Below are the code and all the weights of a small trained network. Each question names an input and a class and asks about switching units off, where a switched-off unit gives its printed mean instead of its output.

import numpy as np


def w(rows, s, z=0):
    codes = np.array(rows[::2]) - 128.0
    scale = np.full(codes.shape[1], s)
    scale[-1] = z or s
    return codes * scale


def f(y):
    return y / 2 * (1 + np.tanh(0.7978845608 * (y + 0.044715 * y**3)))


def log_softmax(a):
    a = a - a.max(-1, keepdims=True)
    return a - np.log(np.exp(a).sum(-1, keepdims=True))


def net(x, mask):
    res = np.array(x, float).reshape(1, 6) / 4 @ E
    y = f(res @ A[0][:, :-1].T + A[0][:, -1])
    res = res + np.where(mask, y, B[0][:, -1]) @ B[0][:, :-1]
    return log_softmax(res[-1] @ U[:, :-1].T + U[:, -1])


A, B = {}, {}
E = w([
[17,136,46,204,125,170,156],'x0',
[108,246,133,182,207,133,161],'x1',
[196,83,30,136,197,127,165],'x2',
[168,168,247,146,254,211,117],'x3',
[52,157,167,127,173,1,138],'x4',
[144,101,136,91,134,111,8],'x5',
],0.0045)
A[0] = w([
[187,90,83,142,231,177,126,135],'n1',
[105,109,33,146,58,175,144,221],'n2',
[124,124,79,130,84,143,127,217],'n3',
[129,131,125,126,130,126,125,75],'n4',
[166,108,137,132,145,134,185,133],'n5',
[137,109,130,122,136,152,106,70],'n6',
[196,136,178,117,98,151,123,77],'n7',
[150,70,85,125,126,171,69,151],'n8',
[133,137,137,126,113,129,130,71],'n9',
[84,182,179,150,130,156,104,128],'n10',
[121,150,119,137,124,135,146,168],'n11',
[134,61,84,115,80,108,129,196],'n12',
[76,139,48,165,213,149,208,111],'n13',
[129,133,125,130,123,127,130,214],'n14',
[135,123,119,114,137,113,91,99],'n15',
[111,163,118,138,124,143,174,185],'n16',
[1,96,195,133,173,106,113,183],'n17',
[132,137,87,104,169,11,79,122],'n18',
[181,127,197,114,189,107,129,165],'n19',
[198,129,177,114,181,128,110,173],'n20',
[126,154,115,130,116,135,150,252],'n21',
[141,63,81,125,119,182,74,173],'n22',
[184,24,64,106,87,75,179,158],'n23',
[161,123,143,136,150,131,145,104],'n24',
],0.014,0.0017)
B[0] = w([
[165,126,218,120,207,145,133,214],'n1',
[105,134,81,130,27,108,121,247],'n2',
[106,119,100,126,80,130,132,185],'n3',
[132,122,130,129,129,125,129,122],'n4',
[81,131,148,125,148,129,116,148],'n5',
[160,146,160,134,127,102,147,135],'n6',
[131,128,171,134,185,132,141,181],'n7',
[191,123,109,154,70,109,125,190],'n8',
[125,119,120,134,138,150,124,124],'n9',
[49,112,128,108,114,124,136,184],'n10',
[127,120,98,123,137,116,121,141],'n11',
[59,129,134,108,89,158,129,222],'n12',
[129,126,23,131,254,99,146,230],'n13',
[122,120,118,129,129,131,126,140],'n14',
[147,135,120,146,107,122,153,139],'n15',
[127,124,62,131,140,108,114,162],'n16',
[59,134,73,120,51,132,124,216],'n17',
[192,122,18,152,94,100,133,211],'n18',
[146,127,211,124,82,173,117,218],'n19',
[164,132,253,132,124,139,124,217],'n20',
[118,121,90,121,128,117,130,153],'n21',
[200,136,108,136,61,109,116,198],'n22',
[1,136,146,111,95,147,121,254],'n23',
[116,116,165,121,143,128,109,141],'n24',
],0.025,0.0069)
U = w([
[117,122,27,140,200,64,170,103],'0',
[121,125,196,96,193,185,134,95],'1',
[58,134,90,104,2,124,110,255],'2',
[236,127,145,174,113,121,115,18],'3',
],0.0057,0.00098)

Each question gives the input, the list of numbers given to net, and the class t.
The units are the neurons (one row each of A and B). Each row of codes is followed by its name. A weight is (code - 128) times the scale printed after its matrix; where a second scale follows, it is the last column's (A, B and U).
mask holds one flag per neuron, in row order. A switched-off neuron (its flag False) gives its mean, the last column of its row in B, instead of its output. The means were averaged over made-up inputs and are rounded, as every weight is.
A unit's drop is (log p(t) with every unit on - log p(t) with that unit switched off) / (log p(t) with every unit on - log p(t) with every unit switched off).
The circuit of an input: a set's keep is (log p(t) with only the set's units on - log p(t) with every unit switched off) / (log p(t) with every unit on - log p(t) with every unit switched off). Starting from the 12 units with the biggest drops (on a tie, the unit counted first), units are removed one at a time, each time the one whose removal leaves the highest keep (on an exact tie, the one counted first), for as long as the keep stays at least 0.8.
units of the circuit, in order: the units of the circuit, biggest drop first
most important unit: the unit with the biggest drop
k most important neurons: the k neurons with the biggest drops, biggest first
drop when u is switched off: that unit's drop, to one decimal
input [-4,-8,6,5,8,0], class 1: units of the circuit, in order -> (n2, n20)
input [4,-2,-6,6,-7,0], class 3: 2 most important neurons -> (n23, n12)
input [4,6,-2,-2,8,-1], class 0: units of the circuit, in order -> (n13)
input [7,6,2,8,4,5], class 0: 2 most important neurons -> (n13, n17)
input [6,-2,-4,0,-4,-7], class 0: 3 most important neurons -> (n13, n23, n19)
input [-1,7,-2,7,1,-7], class 1: 2 most important neurons -> (n19, n20)
input [-2,0,-6,0,-3,6], class 3: units of the circuit, in order -> (n23, n2)
input [5,3,0,5,4,4], class 0: 4 most important neurons -> (n13, n2, n23, n12)
input [-5,7,6,-7,-3,-5], class 0: 3 most important neurons -> (n13, n19, n17)
input [2,-1,2,6,4,7], class 3: units of the circuit, in order -> (n23, n12)
input [-5,3,4,2,-3,7], class 3: 2 most important neurons -> (n23, n8)
input [-3,-5,-6,1,-4,0], class 3: 2 most important neurons -> (n23, n17)
input [8,-5,-3,2,-2,-7], class 0: 3 most important neurons -> (n13, n23, n19)
input [-8,-5,7,0,1,5], class 3: most important unit -> n18
input [0,8,-3,0,7,-2], class 0: drop when n17 is switched off -> 0.0
input [2,1,-4,8,0,2], class 1: drop when n2 is switched off -> 0.5
input [5,4,1,7,1,-2], class 0: drop when n13 is switched off -> 0.8
input [-4,7,3,-1,-3,-6], class 0: drop when n16 is switched off -> 0.1
